Here is a tiny trained network, its code and every weight. The questions are about switching its units off for an input and a target symbol, where a switched-off unit gives its printed mean instead of its output.

import numpy as np


def w(rows, s, z=0):
    codes = np.array(rows[::2]) - 128.0
    scale = np.full(codes.shape[1], s)
    scale[-1] = z or s
    return codes * scale


def f(y):
    return np.maximum(y, 0)


def softmax(a):
    e = np.exp(a - a.max(-1, keepdims=True))
    return e / e.sum(-1, keepdims=True)


def log_softmax(a):
    a = a - a.max(-1, keepdims=True)
    return a - np.log(np.exp(a).sum(-1, keepdims=True))


def net(x, mask):
    ids = ['ΓΔΛΠΩαζφ'.index(c) for c in x.split()]
    T = len(ids)
    res = E[ids] + P[:T]
    r = res
    for j in range(2):
        rows = slice(4 * j, 4 * j + 4)
        q, k, v = (r @ M[0][rows].T for M in (Q, K, V))
        z = softmax(np.where(np.tri(T) > 0, q @ k.T / 4**0.5, -1e9)) @ v
        o = O[0][rows]
        res = res + np.where(mask[j], z, o[:, -1]) @ o[:, :-1]
    y = f(res @ A[0][:, :-1].T + A[0][:, -1])
    res = res + np.where(mask[2:6], y, B[0][:, -1]) @ B[0][:, :-1]
    return log_softmax(res[-1] @ U[:, :-1].T + U[:, -1])


Q, K, V, O, A, B = {}, {}, {}, {}, {}, {}
E = w([
[117,118,166,133,213,160],'Γ',
[68,125,134,136,183,148],'Δ',
[156,148,135,153,163,118],'Λ',
[133,134,126,146,95,191],'Π',
[94,141,149,167,254,132],'Ω',
[25,152,94,160,122,159],'α',
[115,180,80,177,94,114],'ζ',
[90,190,97,191,175,86],'φ',
],0.018)
P = w([
[102,117,222,83,102,51],'0',
[152,69,64,94,168,152],'1',
[90,181,136,56,142,79],'2',
[142,44,110,195,129,170],'3',
[41,100,111,162,78,57],'4',
[157,95,159,222,95,174],'5',
[89,150,204,178,73,98],'6',
[167,211,107,163,126,211],'7',
[128,249,208,131,98,140],'8',
[156,168,46,149,105,79],'9',
],0.018)
Q[0] = w([
[142,104,29,54,159,130],'H0',
[166,137,50,218,189,229],'H0',
[145,221,138,80,149,197],'H0',
[102,180,156,126,122,123],'H0',
[79,191,168,33,109,111],'H1',
[96,121,249,140,79,119],'H1',
[130,159,180,174,103,106],'H1',
[118,54,127,108,99,76],'H1',
],0.016)
K[0] = w([
[141,240,149,34,139,146],'H0',
[110,224,96,225,134,144],'H0',
[114,179,240,221,97,172],'H0',
[143,89,156,176,119,97],'H0',
[119,104,197,94,161,126],'H1',
[87,3,166,121,131,109],'H1',
[129,71,133,164,127,137],'H1',
[126,89,79,18,174,141],'H1',
],0.016)
V[0] = w([
[252,94,156,131,118,135],'H0',
[182,159,51,177,32,38],'H0',
[67,113,139,82,16,216],'H0',
[198,106,196,77,162,166],'H0',
[108,126,112,183,185,42],'H1',
[148,119,178,129,81,81],'H1',
[59,69,168,123,148,183],'H1',
[228,150,157,141,149,142],'H1',
],0.012)
O[0] = w([
[186,65,151,187,128,32,22],'H0',
[103,22,79,52,89,99,111],'H0',
[66,101,11,149,240,150,32],'H0',
[174,139,136,232,114,88,11],'H0',
[179,135,91,96,44,131,254],'H1',
[148,128,163,178,123,83,97],'H1',
[128,187,119,88,186,96,188],'H1',
[108,111,195,128,101,163,90],'H1',
],0.013,0.0064)
A[0] = w([
[115,84,91,81,150,132,180],'N0',
[141,53,67,135,127,193,4],'N1',
[176,148,103,220,169,183,43],'N2',
[123,155,158,124,148,2,31],'N3',
],0.013,0.011)
B[0] = w([
[127,154,145,180,17,162,254],'N0',
[138,152,122,161,172,8,199],'N1',
[44,91,180,70,157,144,198],'N2',
[104,69,89,160,61,127,193],'N3',
],0.013,0.02)
U = w([
[154,136,125,144,123,178,93],'Γ',
[192,114,128,149,117,94,193],'Δ',
[144,56,111,84,149,121,239],'Λ',
[145,57,132,73,78,178,77],'Π',
[152,161,160,68,152,63,141],'Ω',
[226,146,166,171,129,159,165],'α',
[141,131,156,2,128,47,112],'ζ',
[135,134,199,124,106,134,2],'φ',
],0.0072,0.0097)

Each question gives the input, a string of symbols that net reads in full, and the target symbol t.
The units are the heads (4 rows each of Q, K, V and O) and the neurons (one row each of A and B). Each row of codes is followed by its name. A weight is (code - 128) times the scale printed after its matrix; where a second scale follows, it is the last column's (O, A, B and U).
mask holds one flag per unit, heads first, then neurons. A switched-off unit (its flag False) gives its mean, the last column of its rows in O or B, instead of its output. The means were averaged over made-up inputs and are rounded, as every weight is.
A unit's drop is (log p(t) with every unit on - log p(t) with that unit switched off) / (log p(t) with every unit on - log p(t) with every unit switched off).
The circuit of an input: a set's keep is (log p(t) with only the set's units on - log p(t) with every unit switched off) / (log p(t) with every unit on - log p(t) with every unit switched off). Starting from all 6 units, units are removed one at a time, each time the one whose removal leaves the highest keep (on an exact tie, the one counted first), for as long as the keep stays at least 0.8.
units of the circuit, in order: the units of the circuit, biggest drop first
most important unit: the unit with the biggest drop
k most important neurons: the k neurons with the biggest drops, biggest first
heads that matter: for each layer, one digit per head in row order, 1 if its drop is at least 0.15 and else 0, layers parted by /
input Γ Λ α φ, target Π: units of the circuit, in order -> (H0; N1)
input Π Λ φ Γ Λ Λ Λ ζ Λ, target Δ: heads that matter -> 10
input Λ Γ Π Γ, target Λ: units of the circuit, in order -> (H0; N2; N0)
input ζ Λ Π Π Ω Λ α, target Λ: units of the circuit, in order -> (H0; N0)
input Π Γ φ Γ Π α, target Γ: heads that matter -> 11
input Γ Γ Γ α ζ Ω Γ, target Γ: units of the circuit, in order -> (H0; N2)
input Δ Γ Γ Γ Ω Γ Λ Γ φ, target φ: heads that matter -> 10
input Γ φ Γ Λ ζ Ω Γ Γ, target φ: units of the circuit, in order -> (N2; H0)
input Γ Δ ζ Γ Λ, target Ω: heads that matter -> 11
input Π φ α, target Λ: heads that matter -> 11
input ζ Γ φ Γ Π Ω, target φ: heads that matter -> 10
input Λ Γ ζ Δ Γ Δ ζ Γ α, target Ω: heads that matter -> 11
input Δ Λ ζ Γ ζ Γ ζ Ω Λ Ω, target φ: heads that matter -> 11
input Γ Ω Ω Γ φ ζ Γ Δ, target Δ: heads that matter -> 10
input ζ Γ Π ζ Π α, target Δ: most important unit -> N1
input ζ Γ Γ ζ φ ζ α Λ Ω, target Π: units of the circuit, in order -> (H0; N0)
input Λ Γ Δ, target Δ: 2 most important neurons -> (N2; N3)
input Λ Γ Γ, target Δ: units of the circuit, in order -> (H0; N3)
input Γ ζ Γ Γ, target Δ: most important unit -> N1
input Δ α ζ Γ Π Π Π Λ, target Λ: heads that matter -> 10
input Ω ζ Λ Λ Ω Ω Π Λ Λ Λ, target α: most important unit -> H1
input α Ω Π α α Δ Γ Π, target Λ: units of the circuit, in order -> (H0; N2)
input Γ φ Λ Γ ζ, target ζ: units of the circuit, in order -> (N0; H0)
input ζ Λ Γ Γ, target α: 2 most important neurons -> (N3; N1)
input ζ Π Λ Γ Π, target Λ: 2 most important neurons -> (N0; N1)
input Δ Γ α Γ Γ ζ Ω Ω, target Δ: units of the circuit, in order -> (H0; N1; N0; N2)
input Γ φ Γ Γ Γ, target ζ: most important unit -> N0
